Here is a tiny trained network, its code and every weight. The questions are about switching its units off for an input and a class, where a switched-off unit gives its printed mean instead of its output.

import numpy as np


def w(rows, s, z=0):
    codes = np.array(rows[::2]) - 128.0
    scale = np.full(codes.shape[1], s)
    scale[-1] = z or s
    return codes * scale


def norm(h):
    return h / np.sqrt((h * h).mean(-1, keepdims=True) + 1e-5)


def f(y):
    return y / 2 * (1 + np.tanh(0.7978845608 * (y + 0.044715 * y**3)))


def log_softmax(a):
    a = a - a.max(-1, keepdims=True)
    return a - np.log(np.exp(a).sum(-1, keepdims=True))


def net(x, mask):
    res = np.array(x, float).reshape(1, 6) / 4 @ E
    u = 0
    for l in range(2):
        y = f(norm(res) @ A[l][:, :-1].T + A[l][:, -1])
        res = res + np.where(mask[u : u + 3], y, B[l][:, -1]) @ B[l][:, :-1]
        u += 3
    return log_softmax(norm(res)[-1] @ U[:, :-1].T + U[:, -1])


A, B = {}, {}
E = w([
[137,105,114,164,88,132,133,92,125,155,83],'x0',
[175,145,121,181,155,173,113,119,106,110,119],'x1',
[253,85,173,56,118,202,194,82,79,182,176],'x2',
[117,82,153,93,142,13,211,73,180,7,77],'x3',
[107,165,146,107,121,104,138,139,137,118,168],'x4',
[76,107,241,225,241,91,169,45,71,223,71],'x5',
],0.0071)
A[0] = w([
[108,37,169,184,120,146,190,91,169,15,139,122],'L0N1',
[245,58,249,119,215,90,222,94,45,240,195,4],'L0N2',
[154,77,117,54,86,222,254,49,123,5,157,52],'L0N3',
],0.0049,0.0025)
B[0] = w([
[201,157,192,122,152,13,113,98,132,37,135,179],'L0N1',
[124,120,40,183,66,114,138,202,224,111,137,255],'L0N2',
[124,47,178,74,188,115,1,12,154,164,187,200],'L0N3',
],0.0096,0.0059)
A[1] = w([
[255,109,126,8,86,191,142,151,119,217,153,35],'L1N1',
[55,106,180,156,184,158,119,135,105,226,139,8],'L1N2',
[243,158,157,67,83,159,158,71,104,171,178,71],'L1N3',
],0.0058,0.0018)
B[1] = w([
[119,195,150,177,140,87,218,129,9,125,79,253],'L1N1',
[114,140,93,159,117,176,87,44,127,63,182,159],'L1N2',
[101,97,194,60,165,185,163,148,114,119,84,193],'L1N3',
],0.015,0.0038)
U = w([
[121,166,38,158,54,204,81,254,123,178,152,219],'0',
[93,189,199,135,200,111,154,156,87,125,43,228],'1',
[182,119,87,109,119,96,83,152,237,82,137,145],'2',
[152,85,185,44,170,149,60,80,102,147,175,2],'3',
[72,162,89,175,158,186,36,82,135,136,175,7],'4',
],0.011,0.0034)

Each question gives the input, the list of numbers given to net, and the class t.
The units are the neurons (one row each of A and B). Each row of codes is followed by its name. A weight is (code - 128) times the scale printed after its matrix; where a second scale follows, it is the last column's (A, B and U).
mask holds one flag per neuron, layer by layer. A switched-off neuron (its flag False) gives its mean, the last column of its row in B, instead of its output. The means were averaged over made-up inputs and are rounded, as every weight is.
A unit's drop is (log p(t) with every unit on - log p(t) with that unit switched off) / (log p(t) with every unit on - log p(t) with every unit switched off).
The circuit of an input: a set's keep is (log p(t) with only the set's units on - log p(t) with every unit switched off) / (log p(t) with every unit on - log p(t) with every unit switched off). Starting from all 6 units, units are removed one at a time, each time the one whose removal leaves the highest keep (on an exact tie, the one counted first), for as long as the keep stays at least 0.8.
units of the circuit, in order: the units of the circuit, biggest drop first
k most important neurons: the k neurons with the biggest drops, biggest first
k most important neurons of layer l: the k neurons of layer l with the biggest drops, biggest first
input [-1,-1,5,5,4,-4], class 3: units of the circuit, in order	(L0N3)
input [6,-5,8,5,5,1], class 2: 2 most important neurons	(L0N2; L0N1)
input [3,4,6,4,2,-2], class 3: 2 most important neurons	(L0N3; L1N3)
input [-7,-6,3,6,-4,-7], class 3: units of the circuit, in order	(L0N3; L0N2)
input [-8,8,1,6,-3,-2], class 3: 2 most important neurons	(L0N3; L0N2)
input [7,2,8,0,2,2], class 0: 2 most important neurons	(L0N2; L0N1)
input [-3,-4,1,8,-8,7], class 2: 2 most important neurons	(L1N1; L0N2)
input [4,8,-8,0,-7,6], class 4: units of the circuit, in order	(L1N2; L1N1)
input [1,-2,2,-6,-7,-6], class 1: 2 most important neurons	(L1N1; L0N2)
input [5,8,1,-5,-5,-7], class 1: units of the circuit, in order	(L1N1; L0N2)
input [-6,7,-6,0,8,2], class 4: 4 most important neurons	(L1N1; L0N1; L0N2; L1N3)
input [3,4,-8,0,6,7], class 4: 2 most important neurons	(L1N2; L1N1)
input [7,7,-5,-1,8,5], class 4: 2 most important neurons of layer 1	(L1N2; L1N1)
input [2,0,8,0,-4,3], class 0: most important neuron	(L0N2)
input [-3,-3,2,7,2,-3], class 3: 2 most important neurons of layer 0	(L0N3; L0N2)
input [-4,3,-6,-1,-3,2], class 4: 3 most important neurons	(L0N2; L1N2; L1N1)
input [2,1,7,0,4,1], class 0: 2 most important neurons	(L0N2; L0N1)
input [-3,-4,2,3,8,6], class 2: units of the circuit, in order	(L0N2; L1N1)
input [6,0,1,7,3,6], class 2: units of the circuit, in order	(L1N1; L0N2)
input [4,-7,1,2,5,8], class 2: 2 most important neurons of layer 1	(L1N1; L1N3)
input [2,-2,-5,-6,8,7], class 4: most important neuron of layer 1	(L1N2)
